Here is a tiny trained network, its code and every weight. The questions are about switching its units off for an input and a class, where a switched-off unit gives its printed mean instead of its output.

import numpy as np


def w(rows, s, z=0):
    codes = np.array(rows[::2]) - 128.0
    scale = np.full(codes.shape[1], s)
    scale[-1] = z or s
    return codes * scale


def norm(h):
    return h / np.sqrt((h * h).mean(-1, keepdims=True) + 1e-5)


def f(y):
    return y / 2 * (1 + np.tanh(0.7978845608 * (y + 0.044715 * y**3)))


def log_softmax(a):
    a = a - a.max(-1, keepdims=True)
    return a - np.log(np.exp(a).sum(-1, keepdims=True))


def net(x, mask):
    res = np.array(x, float).reshape(1, 5) / 4 @ E
    u = 0
    for l in range(2):
        y = f(norm(res) @ A[l][:, :-1].T + A[l][:, -1])
        res = res + np.where(mask[u : u + 12], y, B[l][:, -1]) @ B[l][:, :-1]
        u += 12
    return log_softmax(norm(res)[-1] @ U[:, :-1].T + U[:, -1])


A, B = {}, {}
E = w([
[194,145,213,255,144,113,94,99,168,151],'x0',
[179,199,34,124,176,170,144,136,118,130],'x1',
[110,123,125,149,136,199,93,188,165,131],'x2',
[140,193,164,132,15,187,133,140,121,97],'x3',
[110,125,87,177,94,137,97,138,137,120],'x4',
],0.0065)
A[0] = w([
[92,132,48,63,100,179,128,155,125,130,168],'L0N1',
[135,132,71,117,153,101,136,133,115,125,2],'L0N2',
[136,139,108,151,147,130,154,133,111,126,67],'L0N3',
[64,89,98,92,101,105,122,130,133,126,128],'L0N4',
[114,118,143,144,134,109,141,142,129,110,115],'L0N5',
[103,104,135,135,165,144,125,138,123,114,105],'L0N6',
[128,111,150,127,160,144,134,140,129,117,99],'L0N7',
[131,161,137,159,64,248,117,162,137,127,144],'L0N8',
[149,143,141,159,117,149,116,139,131,112,72],'L0N9',
[137,140,114,134,140,185,125,129,137,129,103],'L0N10',
[115,122,164,196,73,134,121,142,131,132,78],'L0N11',
[142,165,76,111,146,119,138,112,123,132,122],'L0N12',
],0.016,0.0053)
B[0] = w([
[142,74,18,75,125,44,172,220,91,218,253],'L0N1',
[111,99,210,173,164,117,139,40,174,49,158],'L0N2',
[125,109,112,160,138,123,30,123,109,104,136],'L0N3',
[128,116,85,133,161,77,109,196,77,99,189],'L0N4',
[138,97,54,80,104,142,109,105,133,189,136],'L0N5',
[161,114,164,110,112,119,157,170,144,204,147],'L0N6',
[125,141,135,106,159,179,102,138,119,136,137],'L0N7',
[30,77,216,160,142,228,183,191,134,91,243],'L0N8',
[90,177,144,207,89,104,167,131,162,166,153],'L0N9',
[100,191,42,171,153,82,138,125,106,85,158],'L0N10',
[161,136,138,164,128,165,124,14,157,88,192],'L0N11',
[247,96,140,109,113,60,109,139,72,87,184],'L0N12',
],0.012)
A[1] = w([
[147,157,93,140,100,68,63,66,150,69,35],'L1N1',
[125,167,119,3,96,159,149,127,92,81,250],'L1N2',
[163,107,167,151,104,118,87,125,127,106,134],'L1N3',
[49,66,158,126,137,108,170,221,134,86,187],'L1N4',
[102,196,145,41,76,126,129,108,133,169,137],'L1N5',
[123,151,126,132,57,103,116,66,147,126,127],'L1N6',
[151,196,70,168,167,135,119,214,105,127,45],'L1N7',
[155,124,179,26,78,177,166,150,63,76,199],'L1N8',
[31,32,111,94,102,128,105,111,94,82,161],'L1N9',
[121,117,155,129,207,122,71,160,171,188,137],'L1N10',
[43,89,93,107,89,37,150,206,72,145,195],'L1N11',
[119,177,172,138,116,195,75,160,145,75,129],'L1N12',
],0.012,0.0013)
B[1] = w([
[177,149,75,161,178,90,93,77,140,133,152],'L1N1',
[21,183,164,2,157,144,131,159,85,51,140],'L1N2',
[140,95,98,94,135,96,102,99,77,184,147],'L1N3',
[185,74,106,21,94,44,166,77,90,91,223],'L1N4',
[28,215,125,78,151,158,78,33,98,90,124],'L1N5',
[147,133,144,113,217,98,101,137,111,49,141],'L1N6',
[171,156,91,116,123,59,161,130,34,75,170],'L1N7',
[78,86,8,97,174,109,174,175,157,83,152],'L1N8',
[213,219,66,168,142,106,108,215,154,187,169],'L1N9',
[87,92,104,72,88,149,116,192,162,153,157],'L1N10',
[113,159,60,148,122,173,180,220,96,53,252],'L1N11',
[116,106,107,148,44,136,172,168,58,167,156],'L1N12',
],0.011,0.016)
U = w([
[143,99,37,76,112,76,209,254,70,84,204],'0',
[138,210,182,100,99,133,121,121,202,134,7],'1',
[228,119,131,174,196,54,61,6,133,118,208],'2',
[115,70,158,41,130,138,53,147,215,248,134],'3',
[74,104,234,225,56,224,207,80,152,90,188],'4',
[34,202,134,43,162,153,95,93,151,90,60],'5',
[122,198,170,167,91,120,119,122,71,149,2],'6',
[141,207,100,163,116,141,72,148,157,159,34],'7',
],0.0095,0.0045)

Each question gives the input, the list of numbers given to net, and the class t.
The units are the neurons (one row each of A and B). Each row of codes is followed by its name. A weight is (code - 128) times the scale printed after its matrix; where a second scale follows, it is the last column's (A, B and U).
mask holds one flag per neuron, layer by layer. A switched-off neuron (its flag False) gives its mean, the last column of its row in B, instead of its output. The means were averaged over made-up inputs and are rounded, as every weight is.
A unit's drop is (log p(t) with every unit on - log p(t) with that unit switched off) / (log p(t) with every unit on - log p(t) with every unit switched off).
The circuit of an input: a set's keep is (log p(t) with only the set's units on - log p(t) with every unit switched off) / (log p(t) with every unit on - log p(t) with every unit switched off). Starting from the 12 units with the biggest drops (on a tie, the unit counted first), units are removed one at a time, each time the one whose removal leaves the highest keep (on an exact tie, the one counted first), for as long as the keep stays at least 0.8.
units of the circuit, in order: the units of the circuit, biggest drop first
top k neurons: the k neurons with the biggest drops, biggest first
top k neurons in layer l: the k neurons of layer l with the biggest drops, biggest first
drop of u: that unit's drop, to one decimal
input [8,0,-3,-5,2], class 2: top 2 neurons in layer 0 -> [L0N1, L0N8]
input [-1,6,-3,-6,6], class 2: top 3 neurons in layer 0 -> [L0N2, L0N8, L0N12]
input [1,-6,-1,4,-4], class 2: top neuron -> [L0N11]
input [6,-6,-5,-7,0], class 3: top 2 neurons in layer 1 -> [L1N11, L1N10]
input [8,7,-4,5,-8], class 6: units of the circuit, in order -> [L0N1, L1N11, L1N4]
input [2,-4,-3,4,-3], class 2: units of the circuit, in order -> [L0N8, L0N11, L1N11]
input [5,-8,4,1,-7], class 2: units of the circuit, in order -> [L0N11, L1N11]
input [4,-7,1,0,-8], class 2: top 2 neurons in layer 0 -> [L0N8, L0N1]
input [3,-6,4,-4,7], class 2: top 3 neurons -> [L0N11, L0N8, L0N1]
input [5,3,-8,-1,-3], class 2: top 2 neurons in layer 0 -> [L0N1, L0N8]
input [1,-1,4,-4,-2], class 3: top 3 neurons in layer 0 -> [L0N1, L0N4, L0N8]
input [7,-3,6,-8,8], class 3: top 3 neurons -> [L1N10, L0N12, L0N6]
input [6,0,-7,-3,-7], class 3: top 2 neurons in layer 0 -> [L0N1, L0N11]
input [7,-7,0,4,-6], class 4: top neuron in layer 1 -> [L1N4]
input [7,-3,-5,-2,4], class 2: drop of L0N8 -> 0.4
input [8,-6,-5,1,7], class 2: drop of L0N8 -> 0.2
input [3,0,-1,7,-7], class 4: drop of L0N1 -> 0.2
input [3,-1,7,3,3], class 4: drop of L0N12 -> 0.0
